Below are the code and all the weights of a small trained network. Each question names an input and a target symbol and asks about switching units off, where a switched-off unit gives its printed mean instead of its output.

import numpy as np


def w(rows, s, z=0):
    codes = np.array(rows[::2]) - 128.0
    scale = np.full(codes.shape[1], s)
    scale[-1] = z or s
    return codes * scale


def norm(h):
    return h / np.sqrt((h * h).mean(-1, keepdims=True) + 1e-5)


def f(y):
    return np.maximum(y, 0)


def softmax(a):
    e = np.exp(a - a.max(-1, keepdims=True))
    return e / e.sum(-1, keepdims=True)


def log_softmax(a):
    a = a - a.max(-1, keepdims=True)
    return a - np.log(np.exp(a).sum(-1, keepdims=True))


def net(x, mask):
    ids = ['ΘΛΞΠΦαβδεζημστψω'.index(c) for c in x.split()]
    T = len(ids)
    res = E[ids] + P[:T]
    u = 0
    for l in range(3):
        q, k, v = (norm(res) @ M[l].T for M in (Q, K, V))
        z = softmax(np.where(np.tri(T) > 0, q @ k.T / 2**0.5, -1e9)) @ v
        res = res + np.where(mask[u], z, O[l][:, -1]) @ O[l][:, :-1]
        u += 1
        y = f(norm(res) @ A[l][:, :-1].T + A[l][:, -1])
        res = res + np.where(mask[u : u + 8], y, B[l][:, -1]) @ B[l][:, :-1]
        u += 8
    return log_softmax(norm(res)[-1] @ U[:, :-1].T + U[:, -1])


Q, K, V, O, A, B = {}, {}, {}, {}, {}, {}
E = w([
[152,90,87],'Θ',
[126,145,143],'Λ',
[121,141,150],'Ξ',
[121,253,12],'Π',
[169,141,157],'Φ',
[131,139,162],'α',
[147,142,162],'β',
[153,80,92],'δ',
[168,142,159],'ε',
[143,83,90],'ζ',
[169,141,157],'η',
[117,134,154],'μ',
[123,78,93],'σ',
[121,142,150],'τ',
[126,67,94],'ψ',
[122,142,150],'ω',
],0.028)
P = w([
[94,110,99],'0',
[120,101,161],'1',
[133,112,141],'2',
[136,116,139],'3',
[75,197,111],'4',
[38,156,135],'5',
[35,151,133],'6',
[134,7,160],'7',
],0.018)
Q[0] = w([
[64,247,24],'L0H0',
[101,58,188],'L0H0',
],0.013)
K[0] = w([
[171,1,199],'L0H0',
[153,171,42],'L0H0',
],0.014)
V[0] = w([
[150,255,22],'L0H0',
[176,99,107],'L0H0',
],0.0085)
O[0] = w([
[136,233,86,4],'L0H0',
[245,76,31,109],'L0H0',
],0.012,0.0035)
A[0] = w([
[45,126,247,83],'L0N0',
[139,230,22,92],'L0N1',
[193,163,192,2],'L0N2',
[97,194,143,87],'L0N3',
[101,234,31,103],'L0N4',
[148,154,217,128],'L0N5',
[137,230,181,158],'L0N6',
[177,67,69,147],'L0N7',
],0.011,0.006)
B[0] = w([
[185,161,190,255],'L0N0',
[199,254,77,145],'L0N1',
[118,143,182,135],'L0N2',
[32,185,156,143],'L0N3',
[109,200,54,146],'L0N4',
[191,111,227,188],'L0N5',
[8,250,131,166],'L0N6',
[58,121,176,190],'L0N7',
],0.0076,0.0087)
Q[1] = w([
[166,180,2],'L1H0',
[93,53,197],'L1H0',
],0.008)
K[1] = w([
[214,157,78],'L1H0',
[2,191,151],'L1H0',
],0.011)
V[1] = w([
[1,166,159],'L1H0',
[162,169,133],'L1H0',
],0.0079)
O[1] = w([
[38,187,56,252],'L1H0',
[1,68,57,81],'L1H0',
],0.0043,0.0028)
A[1] = w([
[136,124,135,43],'L1N0',
[32,143,169,148],'L1N1',
[59,116,117,36],'L1N2',
[54,54,89,254],'L1N3',
[43,206,82,42],'L1N4',
[194,235,199,158],'L1N5',
[168,176,246,130],'L1N6',
[74,74,132,141],'L1N7',
],0.011,0.0034)
B[1] = w([
[145,105,104,128],'L1N0',
[85,177,130,207],'L1N1',
[117,153,200,143],'L1N2',
[130,189,115,205],'L1N3',
[112,87,171,150],'L1N4',
[28,143,72,223],'L1N5',
[120,86,2,254],'L1N6',
[104,174,100,180],'L1N7',
],0.0093,0.0095)
Q[2] = w([
[24,54,56],'L2H0',
[239,197,251],'L2H0',
],0.016)
K[2] = w([
[60,224,31],'L2H0',
[179,2,231],'L2H0',
],0.014)
V[2] = w([
[211,122,165],'L2H0',
[173,251,24],'L2H0',
],0.014)
O[2] = w([
[180,246,107,3],'L2H0',
[5,161,48,176],'L2H0',
],0.018,0.012)
A[2] = w([
[153,76,183,254],'L2N0',
[74,126,85,171],'L2N1',
[168,81,91,10],'L2N2',
[92,230,111,143],'L2N3',
[131,254,108,126],'L2N4',
[124,179,131,107],'L2N5',
[128,194,158,104],'L2N6',
[180,165,189,201],'L2N7',
],0.022,0.0069)
B[2] = w([
[127,185,108,208],'L2N0',
[183,165,142,251],'L2N1',
[192,91,131,135],'L2N2',
[122,214,98,162],'L2N3',
[45,3,68,140],'L2N4',
[131,101,117,132],'L2N5',
[127,99,114,130],'L2N6',
[158,223,113,144],'L2N7',
],0.017,0.015)
U = w([
[105,211,14,54],'Θ',
[83,241,136,98],'Λ',
[102,163,184,94],'Ξ',
[137,156,104,83],'Π',
[155,165,115,241],'Φ',
[150,130,197,255],'α',
[154,137,161,236],'β',
[177,96,50,206],'δ',
[153,163,118,233],'ε',
[127,73,3,42],'ζ',
[151,163,120,216],'η',
[100,63,237,79],'μ',
[138,45,89,80],'σ',
[87,181,192,86],'τ',
[170,41,121,164],'ψ',
[101,170,182,90],'ω',
],0.023,0.0089)

Each question gives the input, a string of symbols that net reads in full, and the target symbol t.
The units are the heads (2 rows each of Q, K, V and O) and the neurons (one row each of A and B). Each row of codes is followed by its name. A weight is (code - 128) times the scale printed after its matrix; where a second scale follows, it is the last column's (O, A, B and U).
mask holds one flag per unit, layer by layer, with each layer's heads first. A switched-off unit (its flag False) gives its mean, the last column of its rows in O or B, instead of its output. The means were averaged over made-up inputs and are rounded, as every weight is.
A unit's drop is (log p(t) with every unit on - log p(t) with that unit switched off) / (log p(t) with every unit on - log p(t) with every unit switched off).
The circuit of an input: a set's keep is (log p(t) with only the set's units on - log p(t) with every unit switched off) / (log p(t) with every unit on - log p(t) with every unit switched off). Starting from the 12 units with the biggest drops (on a tie, the unit counted first), units are removed one at a time, each time the one whose removal leaves the highest keep (on an exact tie, the one counted first), for as long as the keep stays at least 0.8.
units of the circuit, in order: the units of the circuit, biggest drop first
most important unit: the unit with the biggest drop
top k neurons: the k neurons with the biggest drops, biggest first
top k neurons in layer l: the k neurons of layer l with the biggest drops, biggest first
input η μ Π δ, target Θ: units of the circuit, in order : [L0H0]
input μ Ξ α Λ Θ α ζ Θ, target Θ: top 3 neurons : [L0N7, L1N3, L0N0]
input Φ η δ ζ ζ τ η μ, target ζ: units of the circuit, in order : [L0H0, L1N6, L2N0]
input η μ σ τ ζ, target μ: units of the circuit, in order : [L0H0, L1N6, L2N3]
input ψ δ ψ, target ψ: top 4 neurons : [L0N0, L0N5, L1N3, L1N6]
input Φ Θ δ Ξ ζ τ ζ Ξ, target ζ: units of the circuit, in order : [L1N6, L0H0, L2N0]
input δ Φ μ Λ ψ τ, target μ: units of the circuit, in order : [L0H0, L2H0, L2N3, L1N3]
input ζ Ξ β, target ζ: top 4 neurons : [L0N0, L0N7, L1N3, L0N5]
input Θ μ ψ, target Θ: top 2 neurons in layer 1 : [L1N3, L1N5]
input ζ δ ε η, target ζ: units of the circuit, in order : [L1N6, L2N3]
input α μ Θ, target α: units of the circuit, in order : [L0H0, L2H0]
input ψ ψ ε, target ψ: top 2 neurons : [L1N6, L0N0]
input Θ α η, target Θ: top 2 neurons in layer 1 : [L1N5, L1N3]
input Φ Λ Π β, target Θ: most important unit : L2N3
input μ η η δ, target μ: top 2 neurons : [L1N6, L0N7]
input Θ ζ α, target Θ: top 3 neurons in layer 1 : [L1N7, L1N3, L1N5]
input Π Ξ ζ μ, target Θ: top 3 neurons : [L2N4, L0N1, L2N3]
input δ Λ Λ Θ, target δ: top 3 neurons : [L0N0, L0N5, L1N1]
input ψ ζ Λ, target ψ: top 2 neurons : [L1N3, L0N0]
input ψ α Θ ω, target ψ: top neuron : [L1N3]
